Here is a tiny trained network, its code and every weight. The questions are about switching its units off for an input and a target symbol, where a switched-off unit gives its printed mean instead of its output.

import numpy as np


def w(rows, s, z=0):
    codes = np.array(rows[::2]) - 128.0
    scale = np.full(codes.shape[1], s)
    scale[-1] = z or s
    return codes * scale


def f(y):
    return y / 2 * (1 + np.tanh(0.7978845608 * (y + 0.044715 * y**3)))


def softmax(a):
    e = np.exp(a - a.max(-1, keepdims=True))
    return e / e.sum(-1, keepdims=True)


def log_softmax(a):
    a = a - a.max(-1, keepdims=True)
    return a - np.log(np.exp(a).sum(-1, keepdims=True))


def net(x, mask):
    ids = ['βεζηθσφω'.index(c) for c in x.split()]
    T = len(ids)
    res = E[ids] + P[:T]
    r = res
    for j in range(3):
        rows = slice(3 * j, 3 * j + 3)
        q, k, v = (r @ M[0][rows].T for M in (Q, K, V))
        z = softmax(np.where(np.tri(T) > 0, q @ k.T / 3**0.5, -1e9)) @ v
        o = O[0][rows]
        res = res + np.where(mask[j], z, o[:, -1]) @ o[:, :-1]
    y = f(res @ A[0][:, :-1].T + A[0][:, -1])
    res = res + np.where(mask[3:7], y, B[0][:, -1]) @ B[0][:, :-1]
    return log_softmax(res[-1] @ U[:, :-1].T + U[:, -1])


Q, K, V, O, A, B = {}, {}, {}, {}, {}, {}
E = w([
[206,105,92,191,151,168,101,160,129],'β',
[118,66,187,86,46,83,44,16,218],'ε',
[230,115,129,155,136,203,108,202,122],'ζ',
[128,26,79,137,106,101,136,192,102],'η',
[196,110,93,153,251,48,56,147,93],'θ',
[169,119,121,128,160,135,58,129,9],'σ',
[133,139,58,76,120,172,67,169,107],'φ',
[226,153,139,154,126,75,81,226,130],'ω',
],0.017)
P = w([
[139,21,83,133,148,191,196,106,98],'0',
[133,21,102,127,159,179,137,151,86],'1',
[130,47,115,120,173,166,128,164,87],'2',
[125,75,115,133,165,149,108,168,94],'3',
[125,97,112,137,151,124,103,168,99],'4',
[124,121,106,148,140,99,92,158,105],'5',
[121,145,102,150,134,82,79,163,113],'6',
[118,167,106,146,122,62,69,173,117],'7',
[111,187,107,153,101,41,68,172,122],'8',
[103,202,107,167,94,24,62,181,143],'9',
[93,206,111,180,78,4,47,185,151],'10',
],0.012)
Q[0] = w([
[102,120,252,143,158,116,203,68,166],'h1',
[84,105,138,115,114,165,120,104,156],'h1',
[162,79,103,155,136,104,44,158,111],'h1',
[112,171,115,118,125,114,117,97,130],'h2',
[96,148,109,84,123,141,145,106,116],'h2',
[99,102,124,96,130,130,129,126,105],'h2',
[123,153,135,129,162,133,158,118,185],'h3',
[131,109,115,156,109,151,80,155,175],'h3',
[154,165,184,112,110,141,169,105,129],'h3',
],0.017)
K[0] = w([
[145,89,8,114,174,202,226,188,9],'h1',
[143,161,124,196,166,109,144,203,53],'h1',
[55,247,167,62,68,77,25,132,193],'h1',
[118,100,126,80,124,159,100,105,137],'h2',
[110,112,47,163,87,185,52,131,125],'h2',
[142,111,88,74,103,128,132,111,94],'h2',
[140,14,144,166,171,179,159,114,92],'h3',
[85,125,116,99,111,25,119,159,74],'h3',
[169,47,91,113,169,150,129,101,181],'h3',
],0.012)
V[0] = w([
[142,136,94,138,189,80,104,110,87],'h1',
[100,158,48,69,109,167,96,156,106],'h1',
[66,130,103,143,139,149,110,97,170],'h1',
[163,122,122,97,151,72,108,73,169],'h2',
[126,120,227,182,125,94,122,137,177],'h2',
[104,116,179,58,74,130,113,116,137],'h2',
[164,174,102,95,135,132,134,180,224],'h3',
[61,117,78,78,116,113,147,133,93],'h3',
[66,32,125,104,145,5,174,192,149],'h3',
],0.012)
O[0] = w([
[75,143,104,95,136,107,162,134,99,168],'h1',
[94,140,79,165,117,150,106,147,135,173],'h1',
[161,111,86,98,72,163,116,93,117,99],'h1',
[57,140,93,56,122,151,136,191,113,128],'h2',
[138,87,103,115,96,117,128,148,82,49],'h2',
[163,139,117,162,142,142,145,199,150,2],'h2',
[142,118,156,144,247,180,74,100,183,180],'h3',
[131,88,68,150,104,111,122,136,116,114],'h3',
[166,126,75,104,154,97,224,112,148,181],'h3',
],0.013,0.0079)
A[0] = w([
[180,182,196,254,91,141,83,89,205,52],'n1',
[193,161,79,152,200,114,107,248,40,85],'n2',
[24,214,120,210,118,102,164,24,210,93],'n3',
[170,183,134,130,41,22,192,236,60,3],'n4',
],0.0062,0.0052)
B[0] = w([
[68,184,65,68,59,89,137,161,161,198],'n1',
[94,85,118,146,96,214,163,86,136,253],'n2',
[130,11,149,115,150,132,187,114,60,225],'n3',
[176,155,241,189,114,97,136,111,114,184],'n4',
],0.011,0.0051)
U = w([
[123,2,194,61,32,161,112,22,115,45],'β',
[161,113,127,99,89,101,92,144,82,116],'ε',
[120,182,115,124,76,68,102,155,144,244],'ζ',
[130,132,110,165,96,114,175,127,113,4],'η',
[108,150,105,79,97,134,179,156,59,45],'θ',
[99,132,166,147,73,113,136,166,59,67],'σ',
[104,87,73,158,85,154,114,219,42,185],'φ',
[112,99,183,155,162,150,141,204,109,239],'ω',
],0.0059,0.0021)

Each question gives the input, a string of symbols that net reads in full, and the target symbol t.
The units are the heads (3 rows each of Q, K, V and O) and the neurons (one row each of A and B). Each row of codes is followed by its name. A weight is (code - 128) times the scale printed after its matrix; where a second scale follows, it is the last column's (O, A, B and U).
mask holds one flag per unit, heads first, then neurons. A switched-off unit (its flag False) gives its mean, the last column of its rows in O or B, instead of its output. The means were averaged over made-up inputs and are rounded, as every weight is.
A unit's drop is (log p(t) with every unit on - log p(t) with that unit switched off) / (log p(t) with every unit on - log p(t) with every unit switched off).
The circuit of an input: a set's keep is (log p(t) with only the set's units on - log p(t) with every unit switched off) / (log p(t) with every unit on - log p(t) with every unit switched off). Starting from all 7 units, units are removed one at a time, each time the one whose removal leaves the highest keep (on an exact tie, the one counted first), for as long as the keep stays at least 0.8.
circuit, biggest first: the units of the circuit, biggest drop first
k most important neurons: the k neurons with the biggest drops, biggest first
which heads matter: for each layer, one digit per head in row order, 1 if its drop is at least 0.15 and else 0, layers parted by /
input ω θ η ω β φ ω η, target ω: circuit, biggest first : [h3; h1]
input η η ω ζ η, target ω: circuit, biggest first : [h1; h3]
input φ σ θ φ θ ζ ζ η η ζ ζ, target η: most important neuron : [n4]
input φ φ ω η φ φ ω β ζ, target ω: which heads matter : 101
input σ σ ω θ θ η β η φ, target φ: circuit, biggest first : [h1; h3]
input η θ ζ, target θ: circuit, biggest first : [h3; h1]
input ω φ η φ ε ω φ ω ε, target ω: circuit, biggest first : [h2; h1; h3]
input η ω ω β ζ ε φ σ ζ ε ε, target ζ: 3 most important neurons : [n2; n3; n4]
input ε θ ζ ω β σ φ, target β: which heads matter : 100
input φ ζ σ θ, target σ: circuit, biggest first : [h3; n4]
input ε φ ω φ β η φ ω φ, target ζ: which heads matter : 111
input ω σ ζ φ φ θ β φ φ β, target φ: which heads matter : 100
input ε φ ω, target β: which heads matter : 110
input ζ ω ω β φ, target ω: circuit, biggest first : [h1; n1]
input σ θ β, target σ: which heads matter : 101
input φ φ η φ ε φ φ, target ζ: which heads matter : 110
input φ ω φ β ω φ ζ φ η, target φ: which heads matter : 100
input β ζ ω φ φ β β θ σ, target σ: which heads matter : 101
input ω η ε φ φ η θ, target β: 2 most important neurons : [n2; n1]
input ζ η ζ ζ β β ζ ζ, target ζ: which heads matter : 011
